Below is a small trained network, with its code and all its weights. Each question gives an input and a class and asks what happens when units are switched off, that is, made to give their printed mean instead of their output.

import numpy as np


def w(rows, s, z=0):
    codes = np.array(rows[::2]) - 128.0
    scale = np.full(codes.shape[1], s)
    scale[-1] = z or s
    return codes * scale


def f(y):
    return np.maximum(y, 0)


def log_softmax(a):
    a = a - a.max(-1, keepdims=True)
    return a - np.log(np.exp(a).sum(-1, keepdims=True))


def net(x, mask):
    res = np.array(x, float).reshape(1, 8) / 4 @ E
    y = f(res @ A[0][:, :-1].T + A[0][:, -1])
    res = res + np.where(mask, y, B[0][:, -1]) @ B[0][:, :-1]
    return log_softmax(res[-1] @ U[:, :-1].T + U[:, -1])


A, B = {}, {}
E = w([
[125,127,125,125,128,126,130],'x0',
[130,127,129,129,128,128,127],'x1',
[126,125,128,130,130,126,129],'x2',
[156,135,145,147,111,166,236],'x3',
[92,152,58,239,122,162,119],'x4',
[130,123,130,134,130,124,128],'x5',
[186,169,96,120,251,121,136],'x6',
[130,131,130,129,126,129,126],'x7',
],0.018)
A[0] = w([
[105,127,116,116,139,98,36,234],'neuron 0',
[119,95,171,104,96,127,129,166],'neuron 1',
[173,129,144,80,173,99,143,153],'neuron 2',
[74,123,116,164,90,164,120,137],'neuron 3',
[107,131,130,136,135,129,102,131],'neuron 4',
[90,128,124,161,98,149,114,148],'neuron 5',
[150,166,67,170,192,141,129,48],'neuron 6',
[108,129,111,115,136,85,17,255],'neuron 7',
[145,129,138,138,120,154,220,138],'neuron 8',
[95,115,121,154,92,146,143,123],'neuron 9',
[119,95,195,90,87,116,126,204],'neuron 10',
[121,127,135,140,107,116,112,152],'neuron 11',
[156,144,153,148,113,162,253,141],'neuron 12',
[140,147,62,173,172,160,122,54],'neuron 13',
[164,131,141,78,184,110,140,136],'neuron 14',
[86,119,99,168,62,154,117,139],'neuron 15',
[122,85,206,77,72,114,125,219],'neuron 16',
[86,136,125,155,100,118,116,144],'neuron 17',
[174,139,148,83,178,104,136,128],'neuron 18',
],0.014,0.0075)
B[0] = w([
[99,105,114,107,236,70,74,212],'neuron 0',
[97,173,100,115,127,106,161,196],'neuron 1',
[180,103,176,99,139,167,126,205],'neuron 2',
[145,95,110,184,86,150,89,192],'neuron 3',
[111,119,120,128,142,128,121,146],'neuron 4',
[109,101,114,164,134,142,104,179],'neuron 5',
[82,187,106,71,124,77,197,176],'neuron 6',
[95,102,116,106,246,84,85,229],'neuron 7',
[156,155,142,142,65,153,154,199],'neuron 8',
[155,118,100,173,88,135,104,176],'neuron 9',
[85,178,99,92,135,87,170,229],'neuron 10',
[97,120,110,137,129,131,118,154],'neuron 11',
[165,166,137,145,43,180,177,228],'neuron 12',
[72,195,85,108,123,77,191,171],'neuron 13',
[171,91,179,88,145,153,98,201],'neuron 14',
[122,79,119,182,120,167,79,206],'neuron 15',
[92,201,82,99,144,77,203,255],'neuron 16',
[105,114,109,145,135,144,99,172],'neuron 17',
[187,68,177,110,139,164,93,201],'neuron 18',
],0.012,0.023)
U = w([
[44,173,85,87,172,35,131,233],'0',
[104,227,109,111,68,120,217,227],'1',
[75,2,108,196,149,145,16,50],'2',
[165,92,114,217,34,228,83,5],'3',
[173,17,201,81,178,116,37,121],'4',
[208,94,238,107,94,250,128,39],'5',
],0.008,0.0017)

Each question gives the input, the list of numbers given to net, and the class t.
The units are the neurons (one row each of A and B). Each row of codes is followed by its name. A weight is (code - 128) times the scale printed after its matrix; where a second scale follows, it is the last column's (A, B and U).
mask holds one flag per neuron, in row order. A switched-off neuron (its flag False) gives its mean, the last column of its row in B, instead of its output. The means were averaged over made-up inputs and are rounded, as every weight is.
A unit's drop is (log p(t) with every unit on - log p(t) with that unit switched off) / (log p(t) with every unit on - log p(t) with every unit switched off).
The circuit of an input: a set's keep is (log p(t) with only the set's units on - log p(t) with every unit switched off) / (log p(t) with every unit on - log p(t) with every unit switched off). Starting from the 12 units with the biggest drops (on a tie, the unit counted first), units are removed one at a time, each time the one whose removal leaves the highest keep (on an exact tie, the one counted first), for as long as the keep stays at least 0.8.
units of the circuit, in order: the units of the circuit, biggest drop first
unit that matters most: the unit with the biggest drop
k most important neurons: the k neurons with the biggest drops, biggest first
drop when u is switched off: that unit's drop, to one decimal
input [0,6,1,1,7,4,8,3], class 1: units of the circuit, in order	neuron 7
input [6,-6,-2,1,-6,3,-8,1], class 1: 2 most important neurons	neuron 7; neuron 0
input [6,6,-8,0,-1,-8,1,6], class 4: 2 most important neurons	neuron 16; neuron 12
input [-8,-3,5,1,-4,8,6,-2], class 5: 2 most important neurons	neuron 7; neuron 0
input [-3,1,-7,1,2,-4,-5,0], class 3: 2 most important neurons	neuron 7; neuron 0
input [-2,0,-7,3,3,8,0,5], class 3: 2 most important neurons	neuron 16; neuron 10
input [-8,1,1,7,0,6,1,2], class 5: 2 most important neurons	neuron 16; neuron 10
input [-5,-2,0,-5,0,-7,7,-8], class 4: 2 most important neurons	neuron 16; neuron 18
input [4,-1,-1,1,3,2,-3,2], class 3: 2 most important neurons	neuron 7; neuron 0
input [6,3,-3,-6,0,-1,5,2], class 4: 2 most important neurons	neuron 16; neuron 10
input [7,3,-3,-5,2,-5,-8,6], class 2: drop when neuron 15 is switched off	0.1
input [-6,-5,6,0,-5,1,5,-6], class 4: drop when neuron 12 is switched off	0.2
input [2,5,6,1,-3,8,-7,0], class 1: drop when neuron 0 is switched off	1.0
input [-6,0,3,1,8,6,-3,5], class 3: unit that matters most	neuron 7
